Below is a small trained network, with its code and all its weights. Each question gives an input and a target symbol and asks what happens when units are switched off, that is, made to give their printed mean instead of their output.

import numpy as np


def w(rows, s, z=0):
    codes = np.array(rows[::2]) - 128.0
    scale = np.full(codes.shape[1], s)
    scale[-1] = z or s
    return codes * scale


def norm(h):
    return h / np.sqrt((h * h).mean(-1, keepdims=True) + 1e-5)


def f(y):
    return y / 2 * (1 + np.tanh(0.7978845608 * (y + 0.044715 * y**3)))


def softmax(a):
    e = np.exp(a - a.max(-1, keepdims=True))
    return e / e.sum(-1, keepdims=True)


def log_softmax(a):
    a = a - a.max(-1, keepdims=True)
    return a - np.log(np.exp(a).sum(-1, keepdims=True))


def net(x, mask):
    ids = ['ΓΔΘΦμω'.index(c) for c in x.split()]
    T = len(ids)
    res = E[ids] + P[:T]
    r = norm(res)
    for j in range(2):
        rows = slice(4 * j, 4 * j + 4)
        q, k, v = (r @ M[0][rows].T for M in (Q, K, V))
        z = softmax(np.where(np.tri(T) > 0, q @ k.T / 4**0.5, -1e9)) @ v
        o = O[0][rows]
        res = res + np.where(mask[j], z, o[:, -1]) @ o[:, :-1]
    y = f(norm(res) @ A[0][:, :-1].T + A[0][:, -1])
    res = res + np.where(mask[2:10], y, B[0][:, -1]) @ B[0][:, :-1]
    return log_softmax(norm(res)[-1] @ U[:, :-1].T + U[:, -1])


Q, K, V, O, A, B = {}, {}, {}, {}, {}, {}
E = w([
[235,148,127],'Γ',
[114,122,248],'Δ',
[99,74,254],'Θ',
[16,144,66],'Φ',
[175,100,37],'μ',
[220,196,76],'ω',
],0.0053)
P = w([
[115,131,135],'0',
[142,124,108],'1',
[103,154,99],'2',
[165,57,173],'3',
[141,140,103],'4',
[106,138,92],'5',
[156,89,227],'6',
[146,158,104],'7',
[109,138,86],'8',
[162,129,255],'9',
[146,168,98],'10',
[113,134,74],'11',
],0.011)
Q[0] = w([
[80,23,180],'H0',
[11,176,72],'H0',
[222,112,120],'H0',
[40,118,101],'H0',
[83,120,144],'H1',
[120,103,114],'H1',
[60,149,173],'H1',
[52,114,145],'H1',
],0.011)
K[0] = w([
[41,106,118],'H0',
[188,126,11],'H0',
[148,83,209],'H0',
[118,113,26],'H0',
[105,99,148],'H1',
[111,118,115],'H1',
[94,95,183],'H1',
[108,85,159],'H1',
],0.012)
V[0] = w([
[158,105,190],'H0',
[91,147,162],'H0',
[107,3,186],'H0',
[126,66,99],'H0',
[150,12,179],'H1',
[145,55,117],'H1',
[118,201,77],'H1',
[156,181,106],'H1',
],0.006)
O[0] = w([
[71,75,27,254],'H0',
[86,104,137,172],'H0',
[152,29,66,176],'H0',
[206,115,142,51],'H0',
[123,255,104,45],'H1',
[170,190,102,75],'H1',
[188,21,110,182],'H1',
[114,74,95,201],'H1',
],0.0043,0.00042)
A[0] = w([
[101,135,32,90],'N0',
[126,149,103,100],'N1',
[85,53,248,85],'N2',
[204,115,97,110],'N3',
[201,40,168,175],'N4',
[188,116,123,95],'N5',
[254,150,199,1],'N6',
[124,148,230,108],'N7',
],0.0064,0.0035)
B[0] = w([
[210,173,106,169],'N0',
[143,126,154,118],'N1',
[254,86,68,209],'N2',
[70,65,89,166],'N3',
[51,231,222,255],'N4',
[35,89,127,128],'N5',
[76,41,109,123],'N6',
[130,82,15,183],'N7',
],0.0039,0.0023)
U = w([
[3,8,183,242],'Γ',
[254,123,203,216],'Δ',
[181,145,235,174],'Θ',
[53,161,65,81],'Φ',
[232,183,72,3],'μ',
[211,184,58,7],'ω',
],0.0077,0.0056)

Each question gives the input, a string of symbols that net reads in full, and the target symbol t.
The units are the heads (4 rows each of Q, K, V and O) and the neurons (one row each of A and B). Each row of codes is followed by its name. A weight is (code - 128) times the scale printed after its matrix; where a second scale follows, it is the last column's (O, A, B and U).
mask holds one flag per unit, heads first, then neurons. A switched-off unit (its flag False) gives its mean, the last column of its rows in O or B, instead of its output. The means were averaged over made-up inputs and are rounded, as every weight is.
A unit's drop is (log p(t) with every unit on - log p(t) with that unit switched off) / (log p(t) with every unit on - log p(t) with every unit switched off).
The circuit of an input: a set's keep is (log p(t) with only the set's units on - log p(t) with every unit switched off) / (log p(t) with every unit on - log p(t) with every unit switched off). Starting from all 10 units, units are removed one at a time, each time the one whose removal leaves the highest keep (on an exact tie, the one counted first), for as long as the keep stays at least 0.8.
units of the circuit, in order: the units of the circuit, biggest drop first
most important unit: the unit with the biggest drop
k most important neurons: the k neurons with the biggest drops, biggest first
which heads matter: for each layer, one digit per head in row order, 1 if its drop is at least 0.15 and else 0, layers parted by /
drop when u is switched off: that unit's drop, to one decimal
input Θ Φ Φ Γ, target Γ: most important unit => H0
input μ Γ Γ Θ Θ Φ Φ Δ Γ Δ Φ Δ, target Θ: which heads matter => 10
input Δ Δ Γ Θ Θ, target Φ: which heads matter => 11
input Θ μ Φ Φ, target Δ: units of the circuit, in order => [N2 H1]
input Θ μ Δ Γ μ Φ Φ, target Δ: which heads matter => 00
input Γ Φ Γ, target Φ: 2 most important neurons => [N2 N3]
input Φ ω Δ, target Δ: 3 most important neurons => [N2 N4 N7]
input ω Δ μ Γ Δ, target Φ: units of the circuit, in order => [H1 H0]
input Φ Γ Δ, target Δ: units of the circuit, in order => [N2 H1 H0]
input Φ Φ Θ, target Θ: drop when N3 is switched off => 0.0
input Θ Θ μ Φ Θ Δ Φ Φ Δ Θ Φ Δ, target Θ: drop when H1 is switched off => -0.1
input Δ μ Θ, target Θ: drop when N7 is switched off => -0.1
input Δ Γ Θ Γ Φ Φ ω, target Γ: drop when N6 is switched off => 0.3
